Below is a small trained network, with its code and all its weights. Each question gives an input and a class and asks what happens when units are switched off, that is, made to give their printed mean instead of their output.

import numpy as np


def w(rows, s, z=0):
    codes = np.array(rows[::2]) - 128.0
    scale = np.full(codes.shape[1], s)
    scale[-1] = z or s
    return codes * scale


def f(y):
    return np.maximum(y, 0)


def log_softmax(a):
    a = a - a.max(-1, keepdims=True)
    return a - np.log(np.exp(a).sum(-1, keepdims=True))


def net(x, mask):
    res = np.array(x, float).reshape(1, 8) / 4 @ E
    y = f(res @ A[0][:, :-1].T + A[0][:, -1])
    res = res + np.where(mask, y, B[0][:, -1]) @ B[0][:, :-1]
    return log_softmax(res[-1] @ U[:, :-1].T + U[:, -1])


A, B = {}, {}
E = w([
[153,112,153,128,140,161,118],'x0',
[145,82,99,155,130,149,124],'x1',
[166,89,149,137,144,168,110],'x2',
[145,142,153,100,141,112,163],'x3',
[131,96,102,134,113,152,114],'x4',
[18,48,171,120,167,153,168],'x5',
[126,138,131,107,121,120,137],'x6',
[156,111,204,186,8,114,156],'x7',
],0.011)
A[0] = w([
[145,129,91,56,170,158,114,235],'n0',
[138,151,81,142,161,127,120,215],'n1',
[51,45,183,153,124,102,175,141],'n2',
[198,178,96,135,112,122,100,253],'n3',
[61,93,134,99,168,141,146,118],'n4',
[43,82,108,107,187,132,170,226],'n5',
[125,157,114,98,194,134,155,240],'n6',
[88,81,198,163,59,117,153,126],'n7',
[153,131,185,199,4,129,189,187],'n8',
],0.013,0.0046)
B[0] = w([
[128,202,103,164,148,119,119,202],'n0',
[181,155,94,143,132,108,143,178],'n1',
[83,139,140,78,136,196,190,212],'n2',
[146,124,75,170,144,4,142,210],'n3',
[128,88,182,149,121,159,71,191],'n4',
[162,168,184,135,113,188,62,224],'n5',
[155,118,91,168,151,181,98,197],'n6',
[108,145,88,64,119,128,187,206],'n7',
[79,28,158,88,104,49,139,250],'n8',
],0.018,0.017)
U = w([
[183,205,41,180,190,81,153,214],'0',
[114,23,166,107,99,2,149,155],'1',
[121,117,241,126,138,215,41,159],'2',
[35,97,169,21,128,191,245,4],'3',
],0.0072,0.0018)

Each question gives the input, the list of numbers given to net, and the class t.
The units are the neurons (one row each of A and B). Each row of codes is followed by its name. A weight is (code - 128) times the scale printed after its matrix; where a second scale follows, it is the last column's (A, B and U).
mask holds one flag per neuron, in row order. A switched-off neuron (its flag False) gives its mean, the last column of its row in B, instead of its output. The means were averaged over made-up inputs and are rounded, as every weight is.
A unit's drop is (log p(t) with every unit on - log p(t) with that unit switched off) / (log p(t) with every unit on - log p(t) with every unit switched off).
The circuit of an input: a set's keep is (log p(t) with only the set's units on - log p(t) with every unit switched off) / (log p(t) with every unit on - log p(t) with every unit switched off). Starting from all 9 units, units are removed one at a time, each time the one whose removal leaves the highest keep (on an exact tie, the one counted first), for as long as the keep stays at least 0.8.
circuit, biggest first: the units of the circuit, biggest drop first
k most important neurons: the k neurons with the biggest drops, biggest first
drop when u is switched off: that unit's drop, to one decimal
input [5,7,4,-8,-4,6,2,-1], class 2: circuit, biggest first	(n5)
input [8,2,6,-4,-8,0,0,-3], class 0: 2 most important neurons	(n8, n5)
input [-3,7,8,-1,6,0,-8,-1], class 0: 3 most important neurons	(n8, n4, n5)
input [1,-7,7,-2,-8,0,3,0], class 0: 2 most important neurons	(n8, n5)
input [0,-1,-3,-3,-6,2,-4,8], class 3: 3 most important neurons	(n2, n7, n3)
input [-5,6,-7,-1,0,2,-4,8], class 3: 3 most important neurons	(n2, n7, n3)
input [-3,8,1,-4,-4,5,3,1], class 3: 3 most important neurons	(n2, n7, n6)
input [-8,-7,-4,8,-1,8,-6,-2], class 2: drop when n5 is switched off	0.2
input [4,-7,7,4,-7,2,6,5], class 3: drop when n7 is switched off	0.1
input [-5,-5,-7,-1,2,0,0,0], class 0: drop when n2 is switched off	0.4
input [-5,-5,-6,0,-2,2,-7,-8], class 2: drop when n5 is switched off	0.4
